Below is a small trained network, with its code and all its weights. Each question gives an input and a class and asks what happens when units are switched off, that is, made to give their printed mean instead of their output.

import numpy as np


def w(rows, s, z=0):
    codes = np.array(rows[::2]) - 128.0
    scale = np.full(codes.shape[1], s)
    scale[-1] = z or s
    return codes * scale


def norm(h):
    return h / np.sqrt((h * h).mean(-1, keepdims=True) + 1e-5)


def f(y):
    return np.maximum(y, 0)


def log_softmax(a):
    a = a - a.max(-1, keepdims=True)
    return a - np.log(np.exp(a).sum(-1, keepdims=True))


def net(x, mask):
    res = np.array(x, float).reshape(1, 4) / 4 @ E
    u = 0
    for l in range(2):
        y = f(norm(res) @ A[l][:, :-1].T + A[l][:, -1])
        res = res + np.where(mask[u : u + 10], y, B[l][:, -1]) @ B[l][:, :-1]
        u += 10
    return log_softmax(norm(res)[-1] @ U[:, :-1].T + U[:, -1])


A, B = {}, {}
E = w([
[71,22,76,1,82,117],'x0',
[245,106,181,122,174,245],'x1',
[66,73,207,168,69,157],'x2',
[91,144,107,120,121,174],'x3',
],0.0072)
A[0] = w([
[199,183,112,85,115,79,85],'0.n0',
[144,87,144,58,124,116,2],'0.n1',
[126,124,100,100,125,209,9],'0.n2',
[179,135,130,99,120,184,66],'0.n3',
[164,162,40,68,183,115,40],'0.n4',
[182,174,1,65,201,112,94],'0.n5',
[208,81,165,96,173,201,72],'0.n6',
[57,101,175,196,130,159,159],'0.n7',
[65,54,192,163,57,195,159],'0.n8',
[110,66,182,155,62,138,21],'0.n9',
],0.0091,0.0031)
B[0] = w([
[163,115,142,223,95,144,184],'0.n0',
[176,139,159,76,173,88,162],'0.n1',
[136,151,154,97,112,102,156],'0.n2',
[111,187,147,148,53,107,183],'0.n3',
[168,92,102,183,105,140,206],'0.n4',
[140,146,90,212,88,142,254],'0.n5',
[115,171,182,108,105,81,242],'0.n6',
[200,125,104,172,105,65,206],'0.n7',
[165,91,81,163,90,121,240],'0.n8',
[122,86,88,245,116,154,177],'0.n9',
],0.011,0.0061)
A[1] = w([
[155,201,99,177,219,93,163],'1.n0',
[118,75,69,15,90,149,241],'1.n1',
[127,206,39,113,107,214,78],'1.n2',
[86,135,85,144,112,54,35],'1.n3',
[204,153,131,176,105,122,93],'1.n4',
[44,104,66,56,141,21,253],'1.n5',
[103,37,177,133,163,102,155],'1.n6',
[186,96,255,102,85,254,132],'1.n7',
[139,93,71,35,128,108,219],'1.n8',
[137,186,105,189,186,209,200],'1.n9',
],0.0081,0.0031)
B[1] = w([
[188,96,188,96,109,154,211],'1.n0',
[173,87,255,90,100,149,172],'1.n1',
[146,30,90,150,91,101,157],'1.n2',
[91,231,178,108,119,54,172],'1.n3',
[164,122,191,124,111,85,254],'1.n4',
[192,155,229,91,120,52,188],'1.n5',
[166,93,121,232,65,162,146],'1.n6',
[81,227,128,153,48,57,177],'1.n7',
[167,69,219,108,77,172,162],'1.n8',
[212,141,203,134,82,108,203],'1.n9',
],0.008,0.0077)
U = w([
[159,85,58,205,76,142,247],'0',
[145,125,147,147,87,101,233],'1',
[101,174,162,113,80,72,221],'2',
[183,91,175,96,121,134,233],'3',
[109,111,104,132,159,114,41],'4',
[102,134,12,17,146,157,4],'5',
[59,125,75,84,153,168,4],'6',
],0.011,0.0039)

Each question gives the input, the list of numbers given to net, and the class t.
The units are the neurons (one row each of A and B). Each row of codes is followed by its name. A weight is (code - 128) times the scale printed after its matrix; where a second scale follows, it is the last column's (A, B and U).
mask holds one flag per neuron, layer by layer. A switched-off neuron (its flag False) gives its mean, the last column of its row in B, instead of its output. The means were averaged over made-up inputs and are rounded, as every weight is.
A unit's drop is (log p(t) with every unit on - log p(t) with that unit switched off) / (log p(t) with every unit on - log p(t) with every unit switched off).
The circuit of an input: a set's keep is (log p(t) with only the set's units on - log p(t) with every unit switched off) / (log p(t) with every unit on - log p(t) with every unit switched off). Starting from the 12 units with the biggest drops (on a tie, the unit counted first), units are removed one at a time, each time the one whose removal leaves the highest keep (on an exact tie, the one counted first), for as long as the keep stays at least 0.8.
circuit, biggest first: the units of the circuit, biggest drop first
unit that matters most: the unit with the biggest drop
k most important neurons of layer l: the k neurons of layer l with the biggest drops, biggest first
drop when u is switched off: that unit's drop, to one decimal
input [1,8,-7,5], class 2: circuit, biggest first	[0.n6; 1.n7]
input [0,1,-7,-4], class 0: circuit, biggest first	[0.n5; 0.n4]
input [2,7,4,2], class 2: circuit, biggest first	[0.n6; 1.n7]
input [5,8,1,-7], class 2: unit that matters most	1.n7
input [4,2,-7,4], class 0: 2 most important neurons of layer 0	[0.n5; 0.n4]
input [-2,-6,-6,3], class 0: circuit, biggest first	[0.n5; 0.n6; 0.n4]
input [7,-4,2,5], class 3: 2 most important neurons of layer 1	[1.n1; 1.n8]
input [5,8,0,5], class 2: 2 most important neurons of layer 0	[0.n6; 0.n3]
input [0,-6,-7,0], class 0: 4 most important neurons of layer 0	[0.n5; 0.n4; 0.n6; 0.n0]
input [2,-6,-8,4], class 0: 3 most important neurons of layer 0	[0.n5; 0.n4; 0.n6]
input [4,-4,-8,-1], class 0: 2 most important neurons of layer 0	[0.n5; 0.n4]
input [0,6,-3,-1], class 2: drop when 0.n6 is switched off	0.4
input [7,-6,4,1], class 3: drop when 1.n8 is switched off	0.2
input [5,8,6,1], class 2: circuit, biggest first	[1.n7]
input [-1,0,-8,5], class 0: drop when 0.n5 is switched off	0.2
input [-2,8,-3,-3], class 2: drop when 0.n8 is switched off	0.1
input [6,-2,-2,4], class 3: 3 most important neurons of layer 1	[1.n1; 1.n8; 1.n7]
